The symbols move the states like this.
vib: pu>sol, ne>kam, ba>dek, se>mab, za>suz, le>vus
miz: pu>kab, ne>sir, ba>sef, se>gem, za>gar, le>ran
sif: pu>per, ne>kab, ba>gan, se>nop, za>zer, le>sav
pib: pu>vob, ne>zof, ba>tib, se>vur, za>miz, le>bos
gom: pu>med, ne>vus, ba>sir, se>tor, za>sol, le>pov
tor: pu>gom, ne>pon, ba>toz, se>gat, za>vib, le>faz
maz: pu>kas, ne>gur, ba>vob, se>bos, za>kig, le>til
sef: pu>pas, ne>doz, ba>gur, se>guf, za>gam, le>miz
guf: pu>sef, ne>ter, ba>sal, se>zer, za>pov, le>gem
lik: pu>nen, ne>koz, ba>fim, se>kiz, za>rir, le>lal
nen: pu>kor, ne>kud, ba>pon, se>lik, za>ret, le>suf
zug: pu>toz, ne>gep, ba>dat, se>gif, za>suf, le>gat
mip: pu>dag, ne>per, ba>kud, se>pum, za>pok, le>raz
fot: pu>sal, ne>vol, ba>pez, se>pag, za>tor, le>zer
koz: pu>kud, ne>gan, ba>riz, se>pev, za>teb, le>pum
gat: pu>tor, ne>fim, ba>zug, se>med, za>mab, le>vol
pez: pu>zof, ne>gat, ba>dos, se>kig, za>toz, le>fot
lal: pu>suf, ne>pum, ba>lik, se>vos, za>kud, le>gep
fim: pu>pon, ne>riz, ba>gep, se>luv, za>raz, le>lik
ran: pu>kig, ne>gom, ba>miz, se>zof, za>gif, le>gur
mik: pu>dif, ne>vob, ba>suz, se>kam, za>sif, le>duv
gan: pu>fam, ne>pas, ba>kas, se>til, za>fot, le>sif
gem: pu>miz, ne>toz, ba>guf, se>dos, za>doz, le>zof
pev: pu>koz, ne>til, ba>duv, se>tas, za>kas, le>suz
pum: pu>mip, ne>sif, ba>koz, se>suz, za>fam, le>dif
toz: pu>sir, ne>mab, ba>ter, se>zug, za>dek, le>tor
gam: pu>vol, ne>kiz, ba>med, se>pov, za>fim, le>gar
rir: pu>ret, ne>teb, ba>raz, se>riz, za>pib, le>kud
per: pu>tib, ne>dos, ba>fam, se>sif, za>guf, le>vur
dat: pu>ter, ne>lal, ba>vol, se>gar, za>nen, le>zug
kam: pu>mik, ne>pib, ba>dag, se>raz, za>nop, le>ret
til: pu>gan, ne>sef, ba>maz, se>pok, za>pag, le>nop
fam: pu>pok, ne>zer, ba>teb, se>gan, za>sal, le>per
vur: pu>pib, ne>pez, ba>per, se>sav, za>gem, le>teb
zof: pu>ran, ne>tor, ba>gem, se>pez, za>sir, le>sal
pag: pu>fot, ne>gam, ba>kig, se>gur, za>gat, le>pas
suz: pu>pum, ne>nop, ba>pev, se>dag, za>gan, le>mik
ter: pu>doz, ne>suf, ba>faz, se>dat, za>kor, le>toz
dos: pu>gem, ne>zug, ba>zer, se>kab, za>ter, le>pez
vob: pu>sav, ne>ran, ba>nop, se>pib, za>kab, le>maz
sav: pu>vur, ne>kig, ba>sif, se>vob, za>dos, le>kas
vus: pu>luv, ne>ret, ba>vib, se>pon, za>mik, le>kor
pov: pu>gam, ne>kor, ba>gom, se>faz, za>luv, le>doz
ret: pu>duv, ne>bos, ba>kam, se>rir, za>vob, le>tas
kig: pu>pez, ne>med, ba>kab, se>ran, za>zug, le>pag
teb: pu>bos, ne>fot, ba>vur, se>kas, za>zof, le>fam
raz: pu>kam, ne>vur, ba>mip, se>dif, za>tib, le>rir
pas: pu>zer, ne>gar, ba>pag, se>sef, za>vol, le>kab
zer: pu>guf, ne>dat, ba>fot, se>pas, za>faz, le>dos
faz: pu>pov, ne>nen, ba>tor, se>vol, za>vus, le>ter
doz: pu>gar, ne>dek, ba>pov, se>ter, za>kiz, le>sir
dif: pu>raz, ne>sav, ba>pum, se>mik, za>per, le>riz
gur: pu>pag, ne>pov, ba>ran, se>sal, za>med, le>sef
kor: pu>kiz, ne>tas, ba>vus, se>nen, za>duv, le>dek
dek: pu>vos, ne>dag, ba>kor, se>suf, za>pev, le>vib
kas: pu>teb, ne>pag, ba>sav, se>maz, za>pez, le>gan
vol: pu>faz, ne>lik, ba>gat, se>gam, za>pon, le>dat
pok: pu>til, ne>guf, ba>bos, se>fam, za>gur, le>tib
duv: pu>riz, ne>maz, ba>mik, se>ret, za>sav, le>pev
luv: pu>fim, ne>duv, ba>sol, se>vus, za>dif, le>kiz
sol: pu>gep, ne>mik, ba>vos, se>vib, za>pum, le>luv
tib: pu>nop, ne>gem, ba>pok, se>per, za>sef, le>pib
sir: pu>gif, ne>vib, ba>doz, se>toz, za>vos, le>gom
dag: pu>suz, ne>tib, ba>tas, se>mip, za>til, le>kam
kab: pu>dos, ne>gif, ba>pas, se>miz, za>dat, le>kig
gep: pu>mab, ne>dif, ba>lal, se>sol, za>mip, le>fim
mab: pu>vib, ne>raz, ba>suf, se>gep, za>dag, le>pon
kud: pu>tas, ne>fam, ba>rir, se>koz, za>bos, le>mip
tas: pu>pev, ne>pok, ba>ret, se>kud, za>maz, le>dag
sal: pu>gur, ne>faz, ba>zof, se>fot, za>gom, le>guf
nop: pu>sif, ne>miz, ba>til, se>tib, za>pas, le>vob
gar: pu>dat, ne>vos, ba>gam, se>doz, za>lik, le>gif
vos: pu>lal, ne>suz, ba>kiz, se>dek, za>koz, le>sol
gif: pu>zug, ne>sol, ba>gar, se>sir, za>lal, le>med
kiz: pu>lik, ne>pev, ba>luv, se>kor, za>riz, le>vos
riz: pu>rir, ne>kas, ba>dif, se>duv, za>vur, le>koz
med: pu>gat, ne>luv, ba>gif, se>gom, za>gep, le>gam
bos: pu>maz, ne>sal, ba>pib, se>teb, za>ran, le>pok
pon: pu>vus, ne>rir, ba>mab, se>fim, za>kam, le>nen
suf: pu>dek, ne>mip, ba>nen, se>lal, za>tas, le>mab

In the rows, 152 means zero.

The rows follow the links: the fewer symbols apart two states are, the more alike their rows tend to be.

Some states and rows for them; each showing differs a little:
gep
122 229 166 135 143 200 128 71 167 169 62 185 133 165 176 109 169 156 193 264 121 113 152 121 109 105 139 202 178 188 138 141 200 200 128 121 108 141 201 182 210 146 142 52 142 201 167 168 98 144 165 130 165 133 163 251 133 144 155
pok
160 151 111 179 206 207 158 167 162 227 119 177 190 154 123 145 182 163 163 209 101 174 214 140 143 103 228 153 155 134 138 188 184 168 160 108 194 136 202 131 143 165 142 28 140 170 164 181 118 67 159 149 172 189 149 259 145 225 51
tib
173 121 172 167 186 206 172 188 186 162 179 162 247 125 97 203 175 125 175 173 135 135 241 264 180 62 201 106 126 92 157 145 162 181 160 130 174 108 186 154 78 213 137 123 161 155 159 175 139 90 136 178 139 124 144 212 140 224 96
dag
116 214 188 156 145 175 219 137 217 141 128 270 145 126 188 145 132 167 201 245 132 194 164 90 171 177 188 141 103 154 169 156 149 134 124 121 213 225 177 83 153 109 207 115 162 136 134 238 144 65 210 89 161 133 125 187 85 120 119
miz
184 142 170 186 128 118 160 178 113 216 160 68 181 122 40 197 200 134 156 72 139 153 210 236 121 111 170 136 201 120 129 157 167 154 221 153 118 86 142 198 144 215 97 203 117 174 161 93 172 133 111 171 140 188 192 135 156 184 87
pum
146 164 134 135 255 237 148 134 175 138 192 207 136 189 246 112 162 175 134 251 130 152 132 112 191 93 183 163 124 184 178 184 117 169 111 190 131 135 204 137 149 124 187 70 166 154 133 206 71 144 172 138 161 166 164 202 196 204 177
dos
164 70 108 141 131 74 147 195 94 141 184 83 178 169 107 201 114 142 99 46 176 172 145 180 183 227 122 129 156 143 162 150 124 144 203 182 181 174 92 148 89 176 143 237 160 123 149 116 229 208 132 222 158 159 119 79 164 158 134
dat
149 179 177 163 58 69 184 145 197 149 144 121 126 83 94 167 140 126 198 66 179 133 149 195 86 202 117 148 172 140 137 124 183 139 181 133 126 165 135 182 192 173 123 268 139 135 184 95 221 175 120 130 134 119 148 78 104 39 179
pag
114 101 77 191 150 141 204 164 209 159 84 202 184 133 112 161 132 169 148 125 105 202 169 99 101 212 204 133 150 156 132 182 132 170 165 60 241 231 189 98 178 162 146 86 139 132 170 200 178 132 143 89 165 170 122 178 58 84 133
zof
178 119 71 173 213 152 114 185 89 221 189 109 92 173 162 137 210 176 80 58 150 218 145 93 100 168 183 163 201 172 133 208 132 126 184 169 149 100 161 147 217 165 123 137 83 160 130 129 142 184 127 154 151 278 202 122 221 212 147
gam
140 147 136 143 119 177 128 103 169 159 112 111 182 132 105 162 166 130 183 171 133 54 199 264 99 106 123 153 194 150 155 126 180 214 144 91 107 111 202 205 180 232 103 129 154 233 164 151 134 152 105 140 124 121 153 206 109 115 208
toz
156 169 134 127 123 84 116 143 88 142 80 110 75 222 149 119 118 165 76 100 176 198 93 75 116 263 88 195 208 208 137 177 159 137 188 169 153 190 124 188 221 134 160 161 153 163 167 102 199 251 147 171 196 177 118 100 158 120 178
rir
193 239 246 150 117 195 143 146 129 177 197 142 149 112 108 170 185 129 228 180 187 145 172 221 184 57 142 178 121 110 167 118 212 114 153 209 102 87 130 170 118 172 154 183 143 163 175 94 135 101 180 158 141 111 158 168 200 214 82
sef
137 100 110 157 157 172 151 178 191 200 156 112 237 134 80 193 180 112 186 128 106 116 243 278 123 96 181 116 182 134 149 151 164 216 176 75 152 109 184 173 126 224 75 120 163 205 158 154 145 137 100 141 119 133 157 195 119 179 138
ret
176 212 278 160 69 138 212 178 196 117 209 182 160 95 128 167 126 138 239 131 208 179 146 172 204 141 174 151 81 110 169 125 176 94 138 188 188 176 121 136 102 148 187 254 165 89 168 157 176 63 175 138 125 84 168 107 151 125 102
kiz
180 184 198 124 154 169 121 144 128 112 213 130 75 149 222 114 177 130 162 154 186 112 121 205 171 83 119 183 171 136 150 119 148 148 131 241 42 55 143 205 158 155 144 225 140 168 149 104 96 201 138 148 114 141 219 113 216 160 226
kig
150 149 123 204 126 94 187 180 135 198 122 157 118 130 102 184 160 169 145 59 163 244 151 81 89 229 176 151 180 156 116 189 166 87 211 114 222 203 151 114 230 163 136 168 92 122 163 152 208 132 150 108 157 225 147 107 106 138 92
vur
203 133 176 157 211 197 141 234 105 153 283 125 161 133 173 178 193 139 128 93 145 172 168 201 204 94 207 116 140 99 161 178 106 108 164 214 122 79 144 149 83 173 115 208 150 113 140 136 146 133 141 194 138 193 184 86 239 233 118
koz
197 201 176 158 231 202 142 156 117 175 200 180 75 169 244 110 214 183 137 199 167 192 102 80 196 99 157 183 146 140 167 182 138 86 139 236 115 106 148 139 169 110 176 134 127 139 135 135 90 145 184 159 158 213 184 153 240 230 125
pas
104 82 124 175 111 111 192 202 240 128 169 157 247 123 95 195 135 152 191 43 123 135 213 199 145 200 192 107 146 116 168 148 126 191 150 75 228 196 165 106 131 180 120 183 165 145 134 218 188 125 116 131 99 145 131 113 57 70 163
fim
156 216 198 127 114 188 117 71 184 145 126 160 176 128 151 126 169 128 212 239 146 59 181 224 142 59 120 151 157 151 139 101 212 220 120 139 57 121 191 195 164 202 138 145 157 185 147 169 100 139 144 154 114 91 161 221 120 156 188
kam
117 156 226 159 124 166 216 159 224 97 179 221 208 109 162 194 120 145 228 178 147 133 180 184 212 132 189 100 69 113 173 116 158 141 121 141 208 218 153 129 78 151 188 173 191 112 124 209 159 79 189 124 142 75 119 164 90 93 172

Each walk starts at a row. The symbols on each line, taken left to right, move it on to the next state.
Each answer is a row, close to the row of the state it stands for.
start 184 147 140 121 153 133 102 131 116 164 224 76 105 149 185 133 189 139 126 70 175 87 143 223 122 104 118 149 220 163 138 150 149 145 172 187 54 61 131 218 182 187 121 242 138 182 143 82 110 226 113 148 102 182 210 63 205 135 241
ba se ba se -> 99 171 105 160 116 126 162 119 219 153 73 193 142 125 147 129 130 168 157 158 109 158 141 101 76 229 146 150 182 172 147 144 175 178 146 76 185 225 179 128 229 150 145 109 130 157 166 205 158 152 146 78 164 135 141 165 66 49 196
se ba pu -> 149 205 138 173 70 57 179 140 159 189 80 132 93 127 105 145 143 154 180 93 166 211 119 89 44 244 155 177 173 167 111 142 176 123 186 118 162 194 135 152 268 159 135 172 81 166 168 121 176 179 143 71 153 170 156 115 127 85 151
start 160 98 93 174 263 234 169 200 165 162 211 183 168 161 242 168 184 159 119 185 96 163 162 105 170 109 228 144 134 161 155 223 75 154 131 163 169 136 186 119 139 137 151 35 182 137 123 199 95 128 155 167 159 235 148 191 193 227 156
pu se ba -> 195 141 110 178 254 175 137 208 108 195 224 157 125 163 186 166 195 169 115 115 136 223 141 96 168 122 192 172 135 141 150 211 129 90 154 217 155 91 148 135 167 139 146 121 122 142 133 130 112 146 167 144 163 234 194 134 236 258 103
za ne za se -> 107 216 163 139 88 151 181 87 232 138 82 245 122 154 192 126 113 146 207 242 128 142 148 84 137 178 148 160 132 187 148 140 167 170 122 125 169 227 189 117 212 95 184 113 152 147 152 207 148 147 171 77 139 111 131 184 79 58 184
start 183 138 181 129 210 236 141 165 187 97 236 194 181 155 233 133 166 148 158 213 137 98 172 225 227 58 177 129 114 133 172 144 83 166 114 205 119 106 187 163 67 154 153 150 217 152 127 204 77 141 150 180 128 115 169 171 192 190 197
le le ba -> 200 179 196 118 198 196 150 179 118 110 265 136 121 139 193 130 184 125 161 169 189 149 154 186 207 67 176 162 134 114 192 145 132 111 113 240 86 83 134 171 95 145 178 211 170 131 148 119 106 133 166 199 123 143 199 108 246 212 154
ne se le -> 126 130 130 180 171 148 213 187 206 163 139 243 193 122 143 177 132 174 163 160 111 209 207 87 153 183 216 120 103 153 134 181 134 145 153 88 260 246 170 86 123 130 175 78 155 102 148 204 162 68 169 115 165 156 121 171 93 145 86
start 154 37 130 133 187 141 178 209 127 91 189 158 235 178 146 194 97 160 118 151 127 143 185 165 252 174 170 95 105 134 170 154 80 160 109 157 218 196 120 121 32 124 176 164 221 112 141 204 185 159 145 229 170 133 96 140 137 181 159
ba za pu -> 139 75 14 166 239 213 122 174 164 183 150 142 161 168 199 148 183 171 103 133 95 162 140 112 132 158 201 148 197 190 124 208 88 199 176 128 150 114 190 135 193 185 111 58 149 177 113 193 89 187 116 130 134 235 175 179 175 200 189
ba se pu ba -> 178 89 100 162 172 149 139 225 112 171 244 89 150 128 119 182 221 155 121 28 164 142 146 209 167 116 165 137 200 132 130 162 105 137 190 171 109 54 139 186 131 199 102 200 133 148 131 131 153 215 106 176 108 224 208 74 225 196 155
start 152 106 85 172 162 89 138 189 72 169 111 101 119 187 122 148 119 179 52 68 164 216 123 70 141 253 133 160 189 193 142 191 148 124 206 148 212 210 103 139 159 126 140 135 156 138 149 110 211 194 152 181 199 202 129 107 184 180 112
le se pu ne -> 96 133 132 132 85 122 174 136 262 114 116 160 194 101 127 149 104 128 199 118 140 103 165 204 118 189 150 134 151 152 156 123 175 202 166 90 176 194 172 152 180 156 125 199 159 151 134 186 185 167 114 100 112 95 135 109 44 34 222
pu pu -> 162 87 107 119 192 182 113 112 198 130 186 120 172 157 194 120 153 129 130 146 112 54 151 232 143 113 145 132 183 182 139 152 114 216 138 142 79 80 171 188 155 194 122 172 183 182 127 158 112 223 100 137 94 140 205 152 155 102 288
start 154 242 256 128 42 122 182 99 184 122 150 172 149 95 130 148 121 130 233 126 217 137 136 169 132 165 130 169 126 142 167 106 208 112 140 175 143 159 122 156 183 135 173 273 128 137 163 133 183 142 171 113 129 87 170 93 113 61 157
ne le -> 148 218 184 167 193 233 168 121 181 202 127 225 179 148 153 149 185 177 193 266 136 137 169 146 160 73 171 179 124 146 191 164 199 168 141 125 125 157 189 123 142 134 180 37 137 173 177 183 102 85 182 147 170 142 149 272 142 230 89
le za le -> 215 172 202 189 166 177 166 194 114 207 201 93 187 104 78 218 214 159 189 106 179 172 207 233 170 87 180 144 134 112 153 150 187 121 180 176 133 111 147 165 117 198 132 185 134 171 195 104 170 87 149 192 135 173 175 168 193 237 49
start 153 216 166 133 172 195 88 119 105 157 169 158 60 177 244 84 201 148 144 187 166 176 89 94 138 130 141 221 186 181 142 172 165 130 147 213 70 88 171 180 216 121 168 145 125 182 142 118 90 183 172 141 134 196 205 139 219 176 198
se se se -> 158 279 189 157 130 168 133 75 141 210 102 140 83 144 140 118 202 135 195 221 173 163 104 133 96 128 105 216 179 163 147 142 237 129 160 164 91 109 171 199 255 156 161 134 97 206 190 96 120 145 172 122 164 162 182 193 162 165 123
se pu pu -> 142 256 208 173 75 103 177 102 164 166 89 198 81 117 161 122 139 155 186 156 188 198 112 80 94 200 160 193 109 163 143 145 205 106 167 152 153 203 144 141 243 118 197 190 103 139 167 149 165 125 213 78 176 130 171 131 120 88 148
